The points form a tree. The symbols o n j p pick a child and v picks the parent.
j674 has o: j987, n: j442, j: j717, p: j33
j987 has n: j915
j442 has o: j63, n: j188, j: j841
j717 has j: j698
j33 has o: j807, n: j619, j: j272, p: j276
j915 has n: j247
j63 has o: j966, j: j899, p: j174
j188 has o: j546, n: j864
j841 has o: j364, n: j98, j: j263, p: j777
j698 has p: j35
j807 has o: j284, n: j986, j: j743, p: j543
j619 has o: j388, n: j523, j: j759, p: j122
j272 has n: j544, j: j319
j276 has n: j16

In the rows, 25 means zero.

Some points and rows for them; each showing differs a little:
j717 ->  14   31   20   28   17   25   16   33   34   23   31   31   33   25   16   25   18   37   25   24   35   26   22   11   18   20   25   31   15   17   16   16   34   15   26   29   25   23   26   22   19   21   22   35   30   28   23   26   19   17   20   20   28   23   30   33   25   22   27   20   18   32   23   28   26   24   21   22   31   22   23   29   25   25   23   27   23   22   27   17   35   26   15   20   28   35   20   25   23   30   17   28   21   31   23   17   27   31   33   27   17   44   27   18   11   29   23   13   20   25   25   31   23
j543 ->  30   31   35   27   32   22   32   30   26   35   27   19   19   21   37   25   35   24   25   19   24   18   19   36   19   34   26   32   35   29   33   25   24   28   27   33   39   27   18   34   20   28   24   23   26   23   21   22   22   34   32   32   27   28   23   30   31   25   27   24   28   17   34   37   24   25   35   29   34   31   31   23   24   20   28   22   27   25   20   22   21   37   28   32   38   25   24   34   29   15   19   19   29   24   34   22   26   23   21   31   25   26   31   24   31   28   26   37   22   25   28   29   19
j698 ->   4   27   26   27   25   20   18   26   23   26   30   31   35   24   17   36   19   27   27   22   26   23   22   13   22   20   25   29   21   24   18   18   27   16   25   24   24   14   29   25   15   19   22   25   23   25   19   21   22   15   28   19   24   29   35   30   25   22   30   31   10   38   20   30   25   25   19   17   26   18   25   33   30   27   25   30   24   21   30   13   28   25   24   22   26   39   29   25   20   32   17   30   26   27   27   21   23   23   32   29   25   42   29   24   21   28   21    8   25   26   24   24   23
j247 ->  18   23   29   28   27   37   27   34   33   18   32   29   23   22   14   22   22   31   32   38   23   35   22   32   32   21   24   29   15   30   23   25   25   17   12   17   24   34   26   20   25   23   41   36   23   30   37   26   27   17   25   23   22   30   22   26   22   23   25   23   30   19   22   19   20   18   27   32   25   22   23   29   30   31   30   21   16   26   33   28   31   17   32   26   31   25   26   24   18   28   34   18   26   24   20   29   17   33   22   27   32   26   25   19   12   22   27   21   29   10   29   11   30
j899 ->  32   23   21   16   13   25   30   21   14   27   23   40   30   28   23   22   32   21   26   30   25   25   15   15   28   38   17   14   18   23   16   28   31   25   24   21   27   23   20   20   23   31   28   22   36   21   31   28   16   23   21   16   20   21   34   22   21   32   17   18   18   26   27   28   37   25   25   41   27   22   40   34   18   35   22   32   34   28   10   24   23   30   13   20   22   26   28   28   35   25   29   24   28   23   19   23   36   24   17   24   16   15   28   27   28   25   30   36   25   27   15   22   23
j717 ->  12   27   17   29   23   24   17   31   27   21   36   29   34   26   20   30   19   30   28   18   37   26   27   11   25   26   24   31   18   18   17   20   31   13   31   21   21   23   27   21   22   21   24   24   30   30   28   25   17   14   21   20   32   24   31   29   24   23   31   19   21   34   22   35   28   22   19   19   27   20   27   37   23   30   27   22   25   14   34   15   31   22   21   28   22   32   21   25   22   30   18   31   22   30   20   24   27   26   34   31   15   45   23   21   15   27   15   11   26   30   24   34   18
j35 ->   5   36   32   26   26   19   17   26   28   26   27   28   34   25   22   34   26   26   28   16   26   25   20   23   19   27   28   25   24   22   19   17   25   18   31   26   24   18   28   18   23   22   16   23   26   25   23   21   18   22   29   21   19   27   41   30   25   25   24   27   13   37   28   30   27   27   17   15   26   16   27   35   20   27   20   26   21   25   30   18   21   24   22   20   23   38   31   29   21   29   18   21   31   27   25   21   25   26   35   30   23   38   39   16   20   27   24   11   21   26   19   16   17
j986 ->  36   18   27   24   17   33   31   25   25   24   29   19   23   24   31   22   32   22   26   25   26   13   21   30   29   24   22   26   26   33   35   20   26   31   33   33   32   33   18   29   16   27   28   25   25   18   20   30   25   29   21   30   26   29   27   20   29   30   26   16   36    9   26   36   28   22   35   28   32   34   22   17   32   22   28   27   31   16   29   24   26   37   35   24   32   30   20   28   25    8   26   21   23   19   25   27   29   23   20   34   26   26   30   24   26   24   18   30   29   29   24   31   22

Start, symbols taken left to right, then the point you end at.
Answer with the point's row, about right, then its name.
 18   26   27   20   23   26   21   21   17   23   17   31   25   26   18   25   28   26   33   26   17   29   26   17   25   25   20   12   17   19   20   31   27   26   28   19   24   15   25   19   39   28   24   18   26   24   27   24   22   20   13   20   23   24   35   34   21   31   22   31    7   35   22   20   37   29   20   27   12   22   26   31   14   25   20   33   26   26   19   23   15   19   13   16   15   24   32   29   30   32   27   27   29   28   20   24   27   23   24   18   23   16   29   29   33   21   27   22   21   24   20   10   29
v:  22   23   19   18   21   27   21   23   24   23   18   34   22   26   21   20   29   28   26   18   23   25   28   17   23   19   24   14   16   18   22   33   24   29   27   18   16   13   33   16   35   27   23   14   28   23   26   27   24   16   22   20   17   24   35   30   29   22   16   31    9   40   21   19   35   27   15   22   18   17   28   26   21   22   13   25   43   26   20   20   17   16   18   26   15   21   35   27   21   31   29   29   27   28   23   24   24   22   25   16   23   23   27   30   31   22   28   25   27   28   22   18   24 j841
 22   19   17   26   27   23   32   25   28   19   23    8   28   20   37   28   20   26   28   27   26   21   24   35   28   24   30   26   27   30   36   30   23   23   23   23   31   29   27   23   18   24   29   25   20   24   23   33   30   20   23   30   24   26   17   26   28   22   31   25   36   14   22   24   14   26   22   23   27   31   19   17   35   28   21   22   21   17   34   23   25   21   27   26   29   26   17   29   23   11   23   32    8   23   26   34   25   28   22   29   30   25   25   38   31   34   27   32   25   30   21   33   25
v:  25   25   12   36   31   20   26   28   25   27   18   21   32   22   37   26   19   24   30   28   30   19   21   29   26   31   33   26   37   29   29   27   23   25   31   29   28   29   27   32   26   25   18   26   25   27   22   26   27   24   27   29   30   20   13   23   28   30   27   26   39   13   26   27   11   27   25   23   30   29   19   17   31   28   27   21   17   14   33   26   25   23   26   34   31   20   21   24   22   19   23   31   12   21   32   24   25   25   20   27   26   24   25   36   26   33   28   31   26   31   26   36   24 j276
 19   23   23   22   22   28   22   23   24   21   21   34   27   24   20   19   19   26   29   14   23   23   30   18   21   27   26   18   21   21   22   30   26   28   29   18   23   14   30   21   40   28   23   19   24   22   23   26   25   20   15   29   24   26   30   30   23   24   17   32    4   37   18   17   33   30   20   23   19   19   24   32   18   23   19   24   35   28   19   22   15   22   21   19   15   22   39   22   23   31   29   24   25   24   25   26   26   23   28   18   20   18   30   21   32   20   27   25   22   27   18   15   30
o:  20   25   25   25   23   32   24   27   15   18   24   37   25   31   26   24   29   25   24   24   23   23   27   16   23   18   28   22   24   21   17   28   24   29   30   14   20   10   33   18   41   29   21   20   29   15   23   31   25   16   24   28   21   24   26   41   30   25   18   30   14   35   27   21   28   36   16   21   12   18   24   27   21   22   17   29   36   31   15   20   12   13   17   30   11   20   36   22   24   37   32   25   25   25   29   26   26   22   27   18   26   16   18   32   34   14   22   18   17   33   23   17   24 j364
 29   21   24   20   34   24   25   21   19   25   22   18   17   32   29   32   17   22   21   31   18   28   37   35   24   19   32   30   41   29   29   11   14   28   26   26   21   26   24   30   21   21   29   32   20   26   27   17   27   25   37   33   23   25   19   23   24   20   30   22   41   20   29   23    7   25   26   17   26   26   18   21   32   22   35   22   10   28   33   30   29   28   38   27   21   17   14   22   25   26   21   19   15   31   31   29   23   28   28   23   35   25   18   25   30   32   19   25   25   20   31   37   25
v:  38   23   24   24   31   20   27   24   25   26   21   16   22   29   26   31   17   21   20   28   25   22   31   34   21   24   27   32   31   32   26   13   21   26   16   25   24   38   23   30   16   20   16   28   19   28   19   19   29   26   31   30   27   23   18   20   25   24   31   23   38   14   25   23   19   24   29   30   29   32   16   16   26   20   33   19   14   24   33   31   23   28   35   31   25   16   17   22   21   22   22   23   22   28   24   28   27   32   29   24   26   23   21   22   23   27   21   34   28   23   41   31   32 j619
  4   32   27   26   23   24   19   26   25   20   35   30   28   27   17   27   24   31   29   18   24   23   27   18   20   24   26   27   23   20   19   22   26   17   29   27   26   17   30   21   23   17   15   32   23   28   19   28   22   15   24   18   18   24   33   31   29   23   29   23    9   38   24   31   28   24   23   16   25   21   23   37   21   22   20   27   26   19   30   17   27   27   23   26   22   38   25   31   22   29   17   27   25   26   29   18   24   22   30   30   20   40   26   23   22   28   14    9   25   27   24   21   22
p:   6   34   27   29   27   15   16   25   26   27   28   28   31   22   29   28   18   28   31   15   24   28   22   20   19   23   21   33   24   21   23   20   23   20   31   28   21   13   26   26   22   19   22   28   24   26   19   28   24   24   29   22   22   25   31   31   33   21   32   23   14   31   24   28   26   27   23   16   25   12   31   31   24   23   21   30   24   20   26   10   28   21   31   22   20   33   29   30   21   33   12   24   36   33   31   24   21   22   34   29   22   37   40   19   22   27   21   17   25   27   19   18   18 j35
 33   19   25   23   31   27   25   20   29   27   25   15   20   20   23   28   20   24   25   28   23   22   32   34   32   20   33   23   23   31   33   22   18   27   18   30   22   32   21   28   20   22   27   25   17   28   22   25   32   26   30   25   22   32   19   23   24   23   24   19   36   14   26   18   12   19   27   24   25   32   14   18   34   28   37   16   17   23   37   36   28   24   35   27   28   23   16   27   19   21   26   23   23   22   17   28   17   33   31   31   32   24   20   23   21   25   20   26   29   22   34   27   33
v p v:  33   20   23   25   30   22   26   20   24   23   23   16   22   23   23   28   17   23   19   22   27   23   36   30   23   19   24   28   37   29   28   14   18   30   16   32   27   26   20   32   20   21   23   28   12   29   23   22   32   32   35   30   28   23   18   20   26   17   31   25   37   15   32   24   14   22   27   28   25   29   12   13   32   18   33   19   12   25   26   33   26   23   28   26   25   19   16   21   21   24   22   28   24   27   24   24   24   28   33   17   23   21   17   25   25   28   22   25   27   22   36   31   25 j619
 14   27   22   37   24   31   20   37   28   16   21   32   26   19   14   20   29   31   28   35   26   36   20   28   24   29   21   26   25   29   21   26   24   11   20   18   21   37   21   26   23   32   38   29   30   42   28   27   23   25   19   19   39   19   23   26   23   26   29   34   26   31   14   32   22   23   27   22   27   17   24   27   29   31   22   24   26   20   29   22   28   21   30   25   24   28   31   17   22   23   27   30   27   17   28   27   19   35   14   25   29   30   22   22    8   23   29   25   26   17   23   17   25
v:  27   26   13   35   22   25   14   43   26   23   25   24   27   22   16   19   21   31   18   26   34   27   27   15   20   24   29   31   23   20   19   25   33   14   21   19   19   28   25   23   20   26   25   22   28   32   24   22   21   25   24   18   38   18   28   19   22   28   30   34   30   30   13   22   28   24   29   20   28   20   20   21   26   31   21   27   35   21   21   19   30   25   17   18   26   29   26   19   26   27   24   35   24   24   25   26   22   30   19   23   14   40   23   19    6   27   26   29   19   24   26   26   28 j674
 35   24   24   26   27   27   30   22   19   25   18   25   23   27   25   25   34   17   25   29   28   15   22   32   28   34   23   21   32   35   28   18   28   30   26   34   29   26   18   31   18   26   24   25   22   25   20   22   22   30   20   24   28   21   21   26   25   30   28   22   23   14   30   34   27   23   36   34   33   32   22   26   21   24   33   29   18   22   25   25   21   43   23   25   32   32   16   29   39   10   20   26   30   24   24   29   27   23   23   39   29   21   28   31   27   35   20   33   24   29   26   26   19
v p v v:  33   22   14   39   35   27   30   24   17   24   26   11   12   25   33   28   22   21   21   17   31   18   27   36   18   25   27   32   38   30   28   21   20   24   23   26   27   26   24   29   20   23   19   24   21   29   14   20   28   27   29   30   35   21   19   23   23   26   39   28   38   14   16   36   15   31   35   25   28   36   12   14   32   19   28   23   23   22   29   19   27   33   30   29   26   24   21   23   33    9   18   35   19   17   28   28   26   28   15   32   27   25   28   28   19   32   22   26   31   28   29   29   27 j33
 31   26   35   30   27   23   32   28   25   31   22   20   23   25   40   24   42   18   23   25   26   23   21   39   15   30   21   31   30   31   34   29   27   27   28   33   36   30   16   30   18   24   22   22   24   27   23   23   21   34   29   33   28   21   19   25   31   29   23   22   31   14   32   36   16   25   33   22   39   27   36   27   20   15   28   22   24   21   21   22   24   37   30   31   31   32   21   35   33    9   22   25   24   23   29   28   27   18   28   34   27   30   28   27   26   29   24   36   29   28   23   28   16
v n:  32   23   27   25   23   25   36   18   26   27   30   20   24   24   31   25   36   20   22   28   31   16   22   33   31   24   25   30   18   31   35   26   22   27   27   32   33   37   18   34   14   24   28   29   25   18   25   29   23   27   23   23   25   24   27   19   27   29   27   21   38   10   32   31   23   23   31   22   31   35   25   23   26   22   26   26   25   20   26   27   24   35   28   26   33   27   23   26   34    5   27   25   27   17   28   30   23   18   20   35   29   26   25   31   31   24   26   29   29   31   23   31   24 j986
 35   23   26   25   30   25   25   22   25   24   24   15   17   26   26   34   16   24   22   24   29   18   30   35   28   26   31   28   32   27   29   15   22   30   16   30   23   32   24   33   16   19   18   27   16   32   20   19   25   33   30   23   26   23   18   20   26   22   33   24   43   16   22   23   14   21   32   23   29   30   15   14   28   19   33   19   10   20   28   29   28   24   34   24   26   15   17   24   24   19   24   28   24   29   23   23   29   28   27   27   24   25   23   20   20   26   22   29   25   21   35   38   27
p:  31   26   29   28   33   12   18   23   23   31   29    9   21   20   31   30   20   24   20   21   25   22   25   40   24   25   28   29   40   29   31   14   17   25   23   26   29   32   21   31   26   20   17   28   15   32   23   15   30   37   34   33   25   27   17   23   26   21   25   28   37   19   29   22   14   21   27   27   25   27   27   26   25   16   34   21   11   25   28   31   25   26   35   24   28   22   20   30   18   28   22   23   29   33   25   20   22   31   28   22   30   23   25   19   19   31   29   28   26   16   38   27   23 j122
 12   39   30   27   27   20   14   29   29   30   32   28   33   25   25   31   24   30   35   14   24   28   24   21   22   27   24   26   20   18   19   24   31   19   28   23   24   19   32   27   26   22   16   24   20   25   23   24   28   19   24   20   23   25   33   33   26   23   26   32   12   33   26   30   30   26   20   15   27   18   31   33   26   23   23   25   22   20   26   11   28   24   23   25   23   39   22   27   19   25   18   27   33   38   34   18   24   24   38   25   23   39   28   14   18   33   20   15   21   30   21   15   22
v v v:  21   30   15   35   25   23   15   37   25   25   28   27   25   22   21   23   22   33   23   20   35   25   28   19   22   26   20   30   25   23   18   27   34   15   22   17   18   27   29   30   20   31   29   26   28   35   21   22   26   25   17   16   35   19   28   21   25   22   35   31   23   29   12   25   25   27   28   22   26   22   18   24   28   32   16   29   35   21   26   14   32   24   19   21   23   22   25   15   23   24   24   40   20   24   21   18   22   27   19   22   17   32   25   23    1   30   25   28   29   31   23   27   27 j674
 22   24   16   31   29   17   27   25   29   24   17   20   28   22   38   28   18   25   28   29   25   17   20   30   20   29   29   28   38   27   27   26   31   25   25   24   29   29   27   25   17   26   24   24   26   26   24   21   28   27   25   31   32   19   15   23   26   31   32   27   42   17   25   30   19   26   25   29   31   32   16   19   30   32   27   20   19   18   31   30   23   24   21   33   33   23   20   23   23   14   23   38   11   24   25   32   26   29   22   26   25   23   28   34   20   34   26   33   23   34   26   33   19
v n:  37   24   23   29   31   21   24   24   26   25   27   11   20   23   26   32   21   29   19   30   25   27   32   34   22   20   28   31   33   30   31   15   20   30   18   29   22   32   26   27   17   19   22   29   13   30   18   20   30   28   31   26   28   20   19   21   25   22   28   24   38   18   25   24   11   24   29   30   23   30   21   11   30   14   33   24    7   21   31   33   30   22   30   20   28   20   12   25   25   26   25   27   25   27   20   23   27   30   30   21   24   22   21   24   20   32   19   28   30   19   36   29   28 j619
 32   21   28   14   21   27   17   24   28   25   29   24   26   26   19   21   14   28   20   26   27   27   27   19   30   19   29   15    9   23   22   29   26   29   21   25   23   28   25   17   34   24   25   21   25   19   32   25   34   22   19   22   21   29   36   18   18   13   18   19   25   24   20    9   28   15   20   33   23   29   31   26   23   25   19   23   36   26   23   32   27   12   22   19   21   14   27   23   16   33   35   24   23   25   15   27   27   31   26   18   27   23   25   21   28   17   33   21   24   18   29   20   29
v:  33   18   24   16   27   25   18   24   29   22   23   26   20   29   16   21   17   25   21   26   26   33   29   12   26   21   26   21   18   19   19   27   26   22   19   22   22   23   24   20   32   21   26   20   28   25   35   18   26   28   22   20   15   27   30   20   18   20   17   25   21   32   24   13   28   23   22   31   20   21   31   29   20   22   19   21   28   31   17   40   27   12   17   19   23   17   29   23   18   41   29   23   31   26   15   27   30   27   25   11   21   21   21   18   22   18   30   28   21   16   26   24   33 j188
 31   24   17   36   30   22   25   26   21   23   24   14   18   23   35   32   23   26   18   19   33   17   29   38   20   26   22   35   38   27   32   26   23   28   20   26   25   30   25   33   19   25   21   27   25   31   16   18   26   29   22   29   35   21   17   22   27   27   34   31   35   17   21   28   18   31   30   26   31   33   14   11   31   19   29   25   23   18   28   21   24   32   29   32   26   19   20   22   28   16   20   34   25   19   24   30   22   25   21   24   25   28   22   27   17   36   21   32   28   26   36   29   28
o n:  35   23   31   27   19   29   29   22   26   25   29   16   24   22   29   24   32   23   23   24   28   18   26   36   29   27   25   28   26   26   39   25   21   25   27   32   30   39   19   34   17   21   30   28   31   22   23   24   25   26   16   30   26   27   23   20   28   27   22   20   37    4   32   36   24   22   29   25   34   37   25   22   30   21   20   25   31   22   28   26   24   40   32   26   30   30   16   29   30   10   22   22   27   20   25   24   23   20   20   39   31   23   22   33   25   28   20   31   30   28   26   35   23 j986
 18   21   26   30   25   32   19   32   31   14   34   27   23   17   11   20   23   27   32   34   21   39   29   31   29   22   30   27   18   30   23   29   24   13   12   20   20   35   13   21   27   23   37   32   28   32   31   31   26   19   21   21   26   27   23   20   22   21   25   21   28   25   13   22   19   25   23   30   26   28   20   30   32   36   23   23   25   18   33   30   28   17   35   24   31   26   25   23   13   27   28   19   27   23   23   28   21   29   20   27   31   31   23   15   16   19   31   17   23   13   27   15   27
v v:  15   26   28   34   23   28   19   42   29   15   27   31   29   24   15   19   33   33   26   30   23   32   29   26   21   32   19   28   23   29   23   35   28   10   16    9   27   33   24   25   24   33   36   34   26   36   29   27   27   21   20   20   34   20   20   21   31   25   26   33   24   33   17   27   21   24   29   22   29   15   22   24   29   32   23   27   28   20   24   24   25   26   19   22   30   27   29   14   21   23   30   30   24   20   23   31   20   29   18   28   31   29   26   21    5   26   33   24   22   15   18   14   27 j987
 18   31   17   25   26   23   30   14   17   22   20   24   24   26   25   30   31   15   32   22   20   14   29   32   22   27   28   24   35   29   25   22   17   33   24   28   29   17   26   28   26   22   13   23   11   32   18   30   26   21   24   17   31   23   17   28   29   36   32   30   16   22   23   38   20   29   28   24   20   34   12   19   25   20   32   28   13   18   33   22   15   30   24   24   23   29   23   27   28   18   21   29   29   25   28   24   19   24   26   32   28   20   32   27   33   37   18   24   28   28   29   22   26
v:  22   27   26   29   29   23   27   24   20   25   24   18   25   22   30   33   24   26   27   18   24   15   30   35   19   26   30   29   40   31   32   29   20   35   23   30   26   18   28   31   24   24   18   21   12   25   13   28   26   20   22   26   25   21   16   30   29   34   38   30   22   19   22   33   22   33   26   11   25   33   13   15   24   18   23   25   15   22   32   20   17   34   31   27   21   22   26   29   29   12   16   30   24   25   33   24   18   20   26   27   27   22   24   35   33   32   17   27   27   24   28   20   26 j272
 22   33   22   22   24   25   28   15   16   24   17   21   23   26   25   32   26   16   27   24   16   17   33   37   18   30   18   28   35   31   29   20   19   30   21   32   23   16   30   28   27   18   16   23   17   26    8   29   24   27   27   19   28   19   13   28   25   34   36   31   18   23   23   35   27   29   23   23   24   29   13   21   27   24   34   32   12   19   32   24   19   36   24   24   24   27   22   33   29   13   15   34   24   25   28   24   21   21   25   32   33   23   35   32   32   33   20   24   32   26   24   19   24
v v v n:  31   19   13   21   21   29   23   23   31   18   20   32   26   24   18   19   23   27   25   23   25   23   25   10   21   21   24   20   20   14   18   35   36   22   24   13   20   26   29   19   33   34   24   17   28   24   27   22   21   23   20   23   26   23   34   20   20   23   18   28   20   30   25   16   28   28   19   30   21   26   33   25   16   24   14   23   37   31   19   20   23   14   18   20   23   16   34   21   29   36   34   32   18   19   17   28   24   25   20   16   11   24   25   26   28   19   32   30   24   26   22   27   33 j442
 34   25   23   29   24   26   33   24   19   32   27   20   20   27   33   25   37   22   18   21   26   14   23   28   29   29   26   28   34   29   33   22   30   30   22   28   32   29   16   33    9   23   27   25   25   25   21   24   22   34   28   24   31   22   17   20   27   27   26   24   37   13   28   33   28   27   34   23   28   25   26   24   23   26   28   28   26   21   25   24   25   40   30   29   32   25   20   26   35   10   21   28   27   19   25   18   30   17   22   39   25   25   25   30   29   33   20   37   27   33   25   31   19
v v n:  26   21   22   21   26   26   21   27   26   22   21   27   27   28   16   15   21   31   19   23   30   29   20    5   23   18   22   25   16   16   21   35   35   23   23   16   17   26   28   19   31   26   27   22   33   24   28   28   19   23   18   26   24   25   31   21   26   24   16   32   18   37   22   19   33   24   18   29   19   20   32   28   22   26   18   23   39   34   11   24   21   16   12   17   26   21   31   26   20   32   31   29   29   24   16   23   29   27   22   19   15   25   28   28   21   22   33   29   19   28   23   22   29 j442
 32   19   22   24   25   29   24   24   26   28   32   14   22   23   24   33   16   31   25   32   21   19   34   36   32   20   35   21   25   28   33   19   19   34   21   33   21   32   21   27   23   16   25   31   12   23   24   24   34   27   26   30   20   29   17   18   22   24   25   18   37   12   28   17   11   20   28   26   28   33   14   19   32   21   29   22   17   17   34   33   25   22   31   22   29   21   13   28   18   17   27   25   25   27   22   28   22   26   32   31   32   26   24   18   28   27   22   20   29   17   36   29   29
v j:  31   26   16   18   30   22   25   23   33   29   23   17   24   28   20   32   18   22   22   32   15   20   29   31   28   22   25   22   32   33   22   15   24   28   20   33   25   25   23   26   19   16   26   30   13   31   24   25   30   30   28   28   20   25   15   23   18   31   29   21   33   20   25   25   15   24   30   33   24   30   18   16   28   23   36   22    7   26   33   34   25   32   31   24   28   25   15   25   25   24   24   23   24   30   15   20   26   29   29   25   26   21   23   18   26   33   22   24   30   22   34   32   26 j759
